Below are the code and all the weights of a small trained network. Each question names an input and a target symbol and asks about switching units off, where a switched-off unit gives its printed mean instead of its output.

import numpy as np


def w(rows, s, z=0):
    codes = np.array(rows[::2]) - 128.0
    scale = np.full(codes.shape[1], s)
    scale[-1] = z or s
    return codes * scale


def norm(h):
    return h / np.sqrt((h * h).mean(-1, keepdims=True) + 1e-5)


def f(y):
    return np.maximum(y, 0)


def softmax(a):
    e = np.exp(a - a.max(-1, keepdims=True))
    return e / e.sum(-1, keepdims=True)


def log_softmax(a):
    a = a - a.max(-1, keepdims=True)
    return a - np.log(np.exp(a).sum(-1, keepdims=True))


def net(x, mask):
    ids = ['ΓΘαβεζηλξστψω'.index(c) for c in x.split()]
    T = len(ids)
    res = E[ids] + P[:T]
    r = norm(res)
    for j in range(3):
        rows = slice(2 * j, 2 * j + 2)
        q, k, v = (r @ M[0][rows].T for M in (Q, K, V))
        z = softmax(np.where(np.tri(T) > 0, q @ k.T / 2**0.5, -1e9)) @ v
        o = O[0][rows]
        res = res + np.where(mask[j], z, o[:, -1]) @ o[:, :-1]
    y = f(norm(res) @ A[0][:, :-1].T + A[0][:, -1])
    res = res + np.where(mask[3:15], y, B[0][:, -1]) @ B[0][:, :-1]
    return log_softmax(norm(res)[-1] @ U[:, :-1].T + U[:, -1])


Q, K, V, O, A, B = {}, {}, {}, {}, {}, {}
E = w([
[163,122,184],'Γ',
[156,146,223],'Θ',
[136,22,98],'α',
[127,145,90],'β',
[99,49,82],'ε',
[128,198,91],'ζ',
[153,152,166],'η',
[114,102,93],'λ',
[50,85,136],'ξ',
[124,58,251],'σ',
[104,93,93],'τ',
[33,80,55],'ψ',
[87,22,245],'ω',
],0.017)
P = w([
[50,149,122],'0',
[166,106,56],'1',
[146,8,166],'2',
[177,116,69],'3',
[145,54,162],'4',
[176,120,70],'5',
[147,39,168],'6',
[175,123,69],'7',
[145,56,171],'8',
[173,122,70],'9',
[139,74,171],'10',
[167,123,66],'11',
[136,82,172],'12',
],0.014)
Q[0] = w([
[111,73,236],'h0',
[249,178,107],'h0',
[168,222,35],'h1',
[160,96,82],'h1',
[204,245,73],'h2',
[104,52,162],'h2',
],0.015)
K[0] = w([
[36,190,181],'h0',
[233,130,145],'h0',
[249,67,89],'h1',
[142,60,89],'h1',
[174,218,113],'h2',
[120,69,137],'h2',
],0.015)
V[0] = w([
[174,12,156],'h0',
[69,174,88],'h0',
[150,17,229],'h1',
[91,105,25],'h1',
[196,153,205],'h2',
[102,154,85],'h2',
],0.011)
O[0] = w([
[160,11,142,175],'h0',
[110,154,85,149],'h0',
[255,43,121,143],'h1',
[101,144,216,254],'h1',
[117,154,160,49],'h2',
[179,71,122,104],'h2',
],0.0097,0.0067)
A[0] = w([
[156,166,2,149],'n0',
[112,107,79,159],'n1',
[83,99,152,211],'n2',
[195,104,190,89],'n3',
[184,168,79,102],'n4',
[174,154,97,102],'n5',
[188,93,33,168],'n6',
[101,113,42,156],'n7',
[139,214,135,65],'n8',
[200,188,183,254],'n9',
[114,121,61,65],'n10',
[106,137,131,148],'n11',
],0.014,0.0036)
B[0] = w([
[73,57,33,161],'n0',
[154,160,152,188],'n1',
[107,179,133,231],'n2',
[173,115,178,232],'n3',
[37,116,90,138],'n4',
[54,102,142,136],'n5',
[94,243,66,253],'n6',
[211,122,173,192],'n7',
[175,129,89,150],'n8',
[4,99,66,180],'n9',
[116,43,157,149],'n10',
[125,151,97,151],'n11',
],0.017,0.0067)
U = w([
[179,23,170,74],'Γ',
[110,71,250,187],'Θ',
[202,99,108,120],'α',
[106,124,35,114],'β',
[159,163,90,242],'ε',
[96,111,45,4],'ζ',
[47,95,92,95],'η',
[133,201,164,177],'λ',
[92,212,152,156],'ξ',
[73,162,171,165],'σ',
[209,194,173,117],'τ',
[95,90,32,109],'ψ',
[153,205,215,72],'ω',
],0.011,0.0033)

Each question gives the input, a string of symbols that net reads in full, and the target symbol t.
The units are the heads (2 rows each of Q, K, V and O) and the neurons (one row each of A and B). Each row of codes is followed by its name. A weight is (code - 128) times the scale printed after its matrix; where a second scale follows, it is the last column's (O, A, B and U).
mask holds one flag per unit, heads first, then neurons. A switched-off unit (its flag False) gives its mean, the last column of its rows in O or B, instead of its output. The means were averaged over made-up inputs and are rounded, as every weight is.
A unit's drop is (log p(t) with every unit on - log p(t) with that unit switched off) / (log p(t) with every unit on - log p(t) with every unit switched off).
The circuit of an input: a set's keep is (log p(t) with only the set's units on - log p(t) with every unit switched off) / (log p(t) with every unit on - log p(t) with every unit switched off). Starting from the 12 units with the biggest drops (on a tie, the unit counted first), units are removed one at a time, each time the one whose removal leaves the highest keep (on an exact tie, the one counted first), for as long as the keep stays at least 0.8.
circuit, biggest first: the units of the circuit, biggest drop first
most important unit: the unit with the biggest drop
k most important neurons: the k neurons with the biggest drops, biggest first
heads that matter: for each layer, one digit per head in row order, 1 if its drop is at least 0.15 and else 0, layers parted by /
input α ψ α β ω ε α ε β ε β σ σ, target Γ: circuit, biggest first	[h1]
input ε ψ Γ ξ α ε ε ξ ε ε ζ, target Θ: heads that matter	100
input ω Γ ε ξ ε τ ξ λ Γ ε ε ω, target Γ: heads that matter	110
input ε ε ε ε ζ Θ λ, target Θ: heads that matter	010
input ε ψ τ, target Θ: 3 most important neurons	[n6 n9 n0]
input α η λ η α α η ε ε ψ τ β Θ, target Γ: heads that matter	010
input ε α β ε α, target Θ: circuit, biggest first	[h1 n0]
input α ω ζ, target Γ: heads that matter	100
input α Θ ε ε ε ξ τ τ τ ξ, target τ: 2 most important neurons	[n9 n0]
input α ε ε β ε Θ α λ ψ, target Γ: heads that matter	110
input ε η ζ ψ ζ ε ε β η β ε ε η, target Θ: heads that matter	000
input ε λ α λ ε λ β ψ η, target Θ: circuit, biggest first	[n6 n3 n9]
input ε ε ε β ε, target Θ: 4 most important neurons	[n6 n9 n0 n2]
input α σ β ω β Θ ω β ε Θ τ β η, target Γ: most important unit	h0
input α α ψ, target Γ: heads that matter	010
input τ β τ η σ Θ, target Θ: 4 most important neurons	[n3 n6 n9 n0]
input ε α ζ ε ε λ ε β η α ψ, target Θ: 4 most important neurons	[n6 n9 n7 n0]
input Θ ζ ε Γ, target Γ: heads that matter	100
input ε ε σ τ Θ ω α α λ, target Θ: heads that matter	000
input α ψ ξ ε ψ ε Θ Γ ζ β η, target Γ: most important unit	h1
input α ε α α σ Γ α ξ ξ, target Γ: heads that matter	010
input ε Γ α λ λ τ ε α β ε ξ α ε, target Γ: 2 most important neurons	[n9 n7]
